In the rows, 128 means zero.
Each row of numbers stands for one thing and depends on some of the facts below. Use the named rows to name the rest.

Known rows:
[113 119 115 130 144 157 133 127 112 135 127 106 127 130 144 135 128 138
 156 117 135 125 136 100 133 135 125  94 156 125 137 104 130 114 112 146
 110 123]: vapli
[123 133 121 120 120 162 136  94 120 136 126 105 126 124 144 131 128 133
 151 118 131 128 130 107 130 118 129  97 136 133 126 118 131 115 108 150
 107 122]: drulus
[145 141 133 124 165 102  98 143 138 131 116 126 103 131 141 126 127 129
 104 108 122 129 126 143 133 127 119 162 117 104 124 133 124 123 158 126
 121 136]: brinipe
[126 137 120 115 183 178 138 107 112 135 125 109 111 115 142 153 125 127
 140 113 130 115 131 106 122 124 117 113 137 123 115 131 130 120 106 143
  89 113]: lotripu
[151 149 131 121 178 104 103 137 139 133 116 128  99 122 142 134 126 127
  98 107 120 127 124 146 131 123 119 167 109 101 117 144 124 125 154 125
 116 132]: klasak
[123 123 138 146  78 100  97 148 128 126 131 124 128 148 146 106 127 135
 119 113 133 132 137 121 140 131 127 137 135  95 149 110 148 111 156 123
 157 159]: tusu
[123 136 125 115 144 159 136  88 122 135 127 112 122 122 147 124 129 132
 144 114 131 133 131 109 132 114 126 100 130 135 122 114 126 118 105 152
  99 125]: klefli
[122 142 111 131 147 247 161 119  89 127 132 109 120 124 141 138 113 129
 175 145 136 144 134 106 119 139 126 132 156 129 121 125 148 103 124 145
  97 121]: drufetrol
[110 111 115 132  85 159 132 133 113 134 130  95 143 136 141 137 129 143
 166 122 139 127 133 105 131 139 132  84 159 125 146  98 135 108 116 149
 127 126]: brunak
[145 136 132 128 108 102 101 139 140 131 118 118 114 133 139 129 128 134
 115 114 123 129 122 145 131 128 129 155 115 104 131 137 129 118 159 128
 135 136]: fufan
[142 138 132 126 147 101 100 144 139 132 114 127 110 131 141 127 127 132
 107 110 122 130 125 146 133 129 124 158 117 104 127 131 127 123 157 129
 126 137]: kliklil
[144 140 125 127 216 105 101 164 133 130 113 131  96 123 143 144 126 127
 100 106 122 121 127 141 129 137 111 170 125  93 120 138 120 128 156 122
 113 132]: bizesa
[140 129 126 131 132 108  99 161 133 131 116 118 113 133 137 143 126 132
 115 113 124 122 124 143 126 142 126 157 128  95 132 138 130 119 163 124
 131 134]: daras
[134 124 128 138  69  89  95 160 137 132 119 115 129 147 139 117 130 141
 125 119 128 139 126 143 138 136 134 139 133 107 148 119 132 114 164 132
 152 145]: grukler
[142 128 123 132 128 108  97 167 132 130 116 114 114 130 136 149 124 133
 115 111 124 117 125 143 126 144 124 159 128  91 133 140 131 117 162 122
 131 133]: grezoror
[144 127 137 129 107 113  99 142 136 133 121 123 117 133 146 131 128 133
 112 114 125 133 127 148 133 126 126 152 110 106 133 141 129 115 160 128
 136 129]: saredre
[146  85 101 124 149 112  69 116 152 130 120 123 130 109 160  85 135 121
 103 109 118 166 112 125 138 135 123 141  97  80 136 140 101 124 152 150
 122 149]: tritri
[143 143 133 125 158  94 100 138 141 133 116 128 108 134 144 120 129 130
 103 110 123 135 125 147 136 123 122 158 114 107 124 129 123 124 155 133
 125 141]: retren
[139 115 129 137 151 111  97 182 127 131 121 123 112 136 143 146 126 136
 112 111 127 123 131 143 132 145 118 156 132  92 135 136 127 118 162 124
 134 128]: lodu

How the things are related:
brusal laviplik:b ratrom:zofutruk dritom:nisti moge:zenil,mubrava
bopadam laviplik:b
drifigrar laviplik:a moge:vasun
mubuk laviplik:b moge:grezoror
neron laviplik:a ratrom:drulus dritom:kliki moge:stanabrom
dranuk laviplik:a dritom:rede
fuvu laviplik:a dritom:ridren
drura laviplik:a ratrom:drigur
zofutruk laviplik:b
stugre laviplik:a ratrom:zofutruk dritom:drigur
liflur laviplik:a dritom:drakeso
grezoror laviplik:a dritom:skemi
klotrus laviplik:a ratrom:zofutruk dritom:gretum
laka laviplik:a moge:lodu,lidra,stume
debok laviplik:a
zuzel laviplik:a
lekor laviplik:b ratrom:drifigrar
lata laviplik:b dritom:lotripu
stiflil laviplik:a dritom:stugre
luflode laviplik:a dritom:trotraflin
klevem laviplik:a
platraplik laviplik:a moge:mabul,skatres
brunak laviplik:b ratrom:dedu dritom:zafil
nugron laviplik:b ratrom:saredre moge:stiflil
toflaki laviplik:b
kliki laviplik:a dritom:bizesa moge:bupo
labruflun laviplik:b dritom:luflode
pugil laviplik:a dritom:vufik
dedu laviplik:b dritom:grezoror
mubrava laviplik:b moge:zenil,brusal
plupi laviplik:b dritom:klasak
skedum laviplik:a ratrom:vonur dritom:klefli
vapli laviplik:b ratrom:lotripu dritom:drulus
klipam laviplik:b dritom:robar moge:nidre,robar,paza
pleti laviplik:b
torum laviplik:b ratrom:zuzel
pedran laviplik:b dritom:plese
risogra laviplik:b dritom:fedum moge:toflaki,fedum
zenil laviplik:a dritom:brusal
drufetrol laviplik:b dritom:klokle moge:kesur
robar laviplik:b ratrom:brepi
saredre laviplik:a
zafil laviplik:a dritom:logepak moge:retren
mabul laviplik:a moge:restedruk,platraplik
kesur laviplik:a dritom:drufetrol moge:bisin
plitok laviplik:a
fufli laviplik:a ratrom:bopadam dritom:raruflil moge:levor
lotripu laviplik:b
totu laviplik:b moge:skatres
roko laviplik:a dritom:daras
guplu laviplik:a moge:pino
bubin laviplik:b
kliklil laviplik:a dritom:degro
nisti laviplik:b dritom:mubrava moge:brusal,mubrava
flifo laviplik:b ratrom:labruflun
gretum laviplik:a dritom:vapli
daras laviplik:a dritom:vebon
noklibar laviplik:b dritom:bubin
logepak laviplik:a ratrom:fufan dritom:retren
lodu laviplik:a ratrom:fuvu
klasak laviplik:a
lebrutir laviplik:b
degro laviplik:a ratrom:dogrestek
paza laviplik:b dritom:tritri
tusu laviplik:a ratrom:drigur dritom:zofutruk
skemi laviplik:a dritom:mubuk moge:grezoror
dadren laviplik:b dritom:lata
gamiklo laviplik:a dritom:dozanem
grokos laviplik:a
stume laviplik:b
ridren laviplik:a moge:fuvu
stanabrom laviplik:a dritom:neron
rizom laviplik:a moge:luflode
bomidrek laviplik:a dritom:fuvu moge:ridren
drigur laviplik:a dritom:gribra moge:stugre
vasun laviplik:b
tritri laviplik:a ratrom:zofutruk dritom:klipam moge:nidre
levor laviplik:a
ketu laviplik:a moge:drufetrol
fedum laviplik:a ratrom:bopadam dritom:toflaki moge:toflaki
mizi laviplik:a ratrom:dadren moge:torum
vufik laviplik:a dritom:kliklil
trara laviplik:a dritom:liflur moge:liflur
bamoklek laviplik:a dritom:stanabrom moge:stanabrom
rede laviplik:b dritom:skedum
benik laviplik:a dritom:debok
zubom laviplik:b dritom:levor moge:raruflil
grukler laviplik:a ratrom:grokos dritom:dedu
dreflogel laviplik:b moge:denem
brepi laviplik:a
saflan laviplik:a
plese laviplik:b ratrom:klefli dritom:fufan
klokle laviplik:a dritom:ketu
troden laviplik:b
bizesa laviplik:a ratrom:pugil
bisin laviplik:b dritom:kesur moge:drufetrol,klokle
gribra laviplik:b dritom:nugron
brinipe laviplik:a dritom:lebrutir
zokle laviplik:b
klefli laviplik:b dritom:saflan moge:dranuk,rede
flipi laviplik:b ratrom:brepi dritom:butrezon
vebon laviplik:b ratrom:lotripu moge:daras
dofil laviplik:b
nidre laviplik:a ratrom:vonur dritom:paza
trotraflin laviplik:a ratrom:klasak dritom:rizom
bupo laviplik:b dritom:bamoklek moge:bizesa
drakeso laviplik:b dritom:noklibar
klibam laviplik:b ratrom:drulus moge:dofil,lekor,torum
pino laviplik:a ratrom:plitok dritom:guplu moge:guplu
denem laviplik:b
lidra laviplik:b ratrom:vonur
raruflil laviplik:a dritom:zubom
skatres laviplik:b moge:restedruk,totu
retren laviplik:a dritom:flifo moge:flifo,zafil
dozanem laviplik:b dritom:plupi moge:gamiklo
vonur laviplik:a dritom:pedran
dogrestek laviplik:a
fufan laviplik:a dritom:dadren
restedruk laviplik:a ratrom:troden
drulus laviplik:b dritom:brinipe moge:klotrus
butrezon laviplik:a ratrom:plitok dritom:benik

Rows to name:
No name comes twice in this set of rows, the named rows included.
[121 129 120 121 142 177 138 110 112 134 128 102 123 121 140 150 126 133
 148 114 132 117 129 108 125 132 124 102 140 121 121 121 132 115 109 145
 102 117]  dadren
[138 134 127 132 142  93  99 153 137 130 117 125 111 139 142 124 129 134
 113 113 125 135 127 140 138 130 125 153 125 104 134 122 124 122 159 130
 133 140]  logepak
[150 171 133 124 197 161 127 116 128 127 119 143  92 123 146 103 118 120
 116 133 123 165 128 149 135 112 122 192 113 121 109 138 133 122 161 137
 109 142]  ketu
[114 115 118 128  89 168 131 125 114 131 128  96 138 135 141 140 128 140
 162 121 136 124 132 104 128 137 132  89 152 122 140 107 134 108 116 145
 119 122]  pedran
[122 138 120 115 196 160 135  94 121 134 126 117 112 116 150 130 129 129
 134 112 130 131 133 107 134 116 117 107 132 132 115 113 119 120 103 152
  90 124]  mubuk
[142 123 134 131 122 107  96 147 134 132 121 127 115 135 146 129 128 134
 110 114 125 137 129 145 136 127 124 151 112 106 133 133 127 116 159 131
 134 132]  klevem
[115 124 122 125 111 158 133 106 119 134 128 102 135 130 143 124 130 139
 155 119 136 134 133 105 133 125 129  90 139 130 134 103 130 112 112 153
 115 128]  dozanem
[135 144 147 132  93 100 102 107 137 129 131 129 119 135 149 107 127 125
 105 108 129 134 132 127 140 110 125 148 111  99 129 130 144 115 149 124
 140 153]  drigur
[144 131 142 127 106  97  99 126 143 133 120 127 116 134 147 113 130 134
 111 115 125 143 128 148 140 114 129 149 103 116 134 133 126 114 157 134
 137 136]  drifigrar
[118 123 119 124 136 171 134 121 113 134 127 104 128 128 142 145 127 136
 150 116 134 122 132 104 126 133 126  98 147 121 130 112 129 115 113 147
 107 122]  drakeso
[120 134 124 116 147 151 133  91 124 135 126 112 123 128 148 117 131 135
 145 115 131 138 135 108 137 115 125  94 135 138 125 103 123 118 107 157
 104 132]  nisti
[114 114 121 129  46 174 134 120 112 133 132  88 148 133 138 140 127 143
 168 123 137 122 128 104 125 136 138  85 151 123 142 115 139 104 118 145
 127 124]  labruflun
[117 132 121 120 149 159 134 102 120 135 126 111 123 125 144 128 129 134
 146 115 131 132 134 104 133 120 123  99 139 130 126 108 125 118 107 150
 101 126]  zubom
[124  77 109 119  76  91  84 187 131 147 119  99 150 118 151 120 121 134
  94 109 126 147 106 129 115 188 119 132 115  82 146 105 121 116 175 154
 149 164]  nidre
[119  76  80 124 108 179 113 134 116 147 128  88 141 104 153 120 122 127
 148 116 133 128 121  79 123 170 115  85 150 102 143 127 126 116 112 160
 119 126]  paza

The same things again, as new rows of numbers:
Named rows:
[118 138 135  96 128 160 105 108 113 123 143  67 128 128 164 106 107  78
 155 136 137 133 124 164 137 140 144 160 119 102 111 142 168 158 129 161
 133 117]: lebrutir
[119 147 124 103 117 164  82 126 107 124 151 102 108 136 109 127 100  90
 135 134 130 145 115 155 134 156 141 127 126 126 113 131 141 115 113 165
 118 144]: zuzel
[118 137 139  92 132 162 105 100 102 150 148  80 146 117  91 111 103  67
 194 133 125 129 120 162 139 136 148 159 122 119 103 134 149 186 127 148
 128 105]: nisti
[121 132 138  90 133 169 109  91  99 161 148  93 168 123  53  91 101  47
 225 130 111 125 117 161 135 129 153 172 117 131 103 140 134 195 123 132
 124 114]: mubrava
[119 140 144  88 130 157  98 106 111 134 151  67 102 115 136 144 106  99
 134 140 135 135 121 163 144 147 146 141 127 107 100 119 168 176 136 172
 134  88]: labruflun
[114 146 123 100 117 166  82 124 104 128 148 101 116 132 115 130 104  95
 134 137 133 146 117 155 136 156 143 131 123 123 115 131 140 115 112 166
 116 143]: grezoror
[113 144 144  92 130 151  99 109 103 141 149  62 112 104 130 145 105  97
 154 139 140 134 124 162 146 148 141 137 133 106 101 121 169 180 134 170
 133  83]: bupo
[109 152 123  95 118 164  72 125 104 131 151 114 111 145 115 160  99  97
 137 148 122 142 106 157 152 152 151 121 125 120 103 119 134 114 123 183
 117 144]: vonur
[114 142 137  96 129 156 103 110 108 130 144  65 128 118 152 115 106  83
 163 136 140 133 125 163 140 142 141 152 123 104 108 138 169 168 129 162
 133 107]: klefli
[124 141 141  96 130 155 101 108 115 124 150  65 108 126 146 122 102  83
 144 135 134 133 121 163 139 144 144 147 126 105 105 131 169 165 135 166
 135 103]: dofil
[104 157 115 110 118 159 100 127  92 104 141  74 155 129 119 127 104  78
 167 139 142 146 126 153 132 152 123 130 122 123 126 145 135 117 107 159
 119 144]: ketu
[112 149 149 104 133 162  91 111 116 129 142  74 137 142 148 109 113  98
 137 140 134 146 133 162 145 152 141 148 121 118  94 124 168 186 140 168
 142  99]: vapli
[115 142 141  93 130 154 101 109 106 134 147  64 118 112 140 132 105  90
 155 138 140 134 124 162 143 145 142 144 127 105 104 128 168 174 132 167
 132  95]: dozanem
[124 141 141  96 129 155 101 109 116 126 150  66 108 126 147 122 102  83
 145 135 135 133 120 163 139 143 143 147 127 106 105 131 170 165 135 167
 135 103]: vasun
[119 142 140  87 132 160  85 111 121 133 153  77  98 122 129 141 107 107
 140 147 132 134 128 164 133 148 137 141 122 111 100 118 180 194 134 179
 139  99]: flipi
[113 147 120 107 120 172  74 123 117 137 154  95 125 124 111 138 107 112
 125 135 115 143 124 154 152 162 151 123 115 143 111 134 153 123 103 174
 131 108]: butrezon
[120 147 123  99 118 164  79 128 109 123 152 106  99 135 106 127 100  91
 138 136 132 145 117 155 126 156 136 127 125 124 116 129 144 121 112 165
 118 153]: brepi
[111 147 121  99 118 165  81 127 101 131 148 101 116 122 107 131 103  96
 149 136 134 145 120 154 134 156 138 127 124 125 117 132 143 125 108 164
 117 142]: drigur
[113 144 144  91 130 151  98 108 103 141 149  63 112 105 130 145 105  97
 153 139 140 134 123 162 146 148 141 137 132 106 101 122 169 180 134 170
 133  84]: risogra

Which thing is each row?
No name comes twice in this set of rows, the named rows included.
[103 164 136  99 135 142 130 105  91  88 145   9 147 104 126 178 106  84
 165 151 148 138 135 159 141 145 109 123 132 110 113 125 157 191 136 174
 142  61]  bisin
[113 144 133 102 130 159  95 115 116 129 144  70 142 129 155 103 107  87
 172 141 136 132 132 163 137 143 136 156 117 108 108 143 178 175 126 166
 139 114]  nugron
[107 154 116 103 119 168  64 130 112 127 147 121 133 162 127 139 100  95
 152 152 117 140 111 157 149 149 147 129 115 123 105 130 142 115 119 185
 122 161]  skedum
[112 150 119 103 118 166  92 123 103 111 145  89 130 137 122 129 105  87
 140 139 134 148 120 155 132 153 136 133 120 123 120 137 136 112 111 164
 118 146]  klokle
[104 152 120 108 117 155  79 126  91 142 144  93 138 116 115 122 106  92
 170 136 140 144 121 153 136 156 128 127 130 120 120 140 147 114 106 160
 116 140]  retren
[114 146 124  99 117 165  82 123 103 128 148 102 113 131 112 134 104  97
 132 137 132 146 117 155 136 157 143 129 124 123 114 129 139 117 112 167
 116 141]  stanabrom
[113 153 122 109 119 162  72 133 109 129 152 104 123 136 100 124 101  97
 152 138 129 143 123 154 135 159 134 124 125 131 111 131 150 131 110 169
 125 140]  mizi
[110 149 125  99 118 162  81 126  98 135 149  99 115 121 100 143 103  99
 143 137 136 146 118 153 140 158 140 123 129 123 112 125 139 125 112 167
 116 131]  bamoklek
[119 140 132  95 130 164  91 113 123 122 146  77 124 136 158 102 108  89
 160 144 134 133 130 166 125 141 135 159 113 107 110 140 181 176 126 168
 138 128]  robar
[119 139 140  93 129 158 101 107 112 129 147  67 114 121 150 125 106  88
 145 138 137 134 122 164 140 143 145 151 123 104 105 131 167 166 132 167
 133 103]  drakeso
[110 149 127  97 118 161  80 125  97 136 151 100 109 119  94 150 103 103
 137 138 134 146 117 153 141 159 142 120 130 125 110 120 139 128 114 169
 116 126]  trara
[113 150 125  99 120 168  69 127 111 132 153 108 109 134  96 146 106 112
 126 143 125 147 122 154 138 161 142 122 123 131 106 119 147 135 114 177
 123 129]  grukler
[119 144 141  98 130 151 101 112 109 130 149  64 116 118 140 122 101  82
 160 134 139 132 123 162 141 144 140 144 130 106 105 132 170 171 133 164
 135  99]  dreflogel

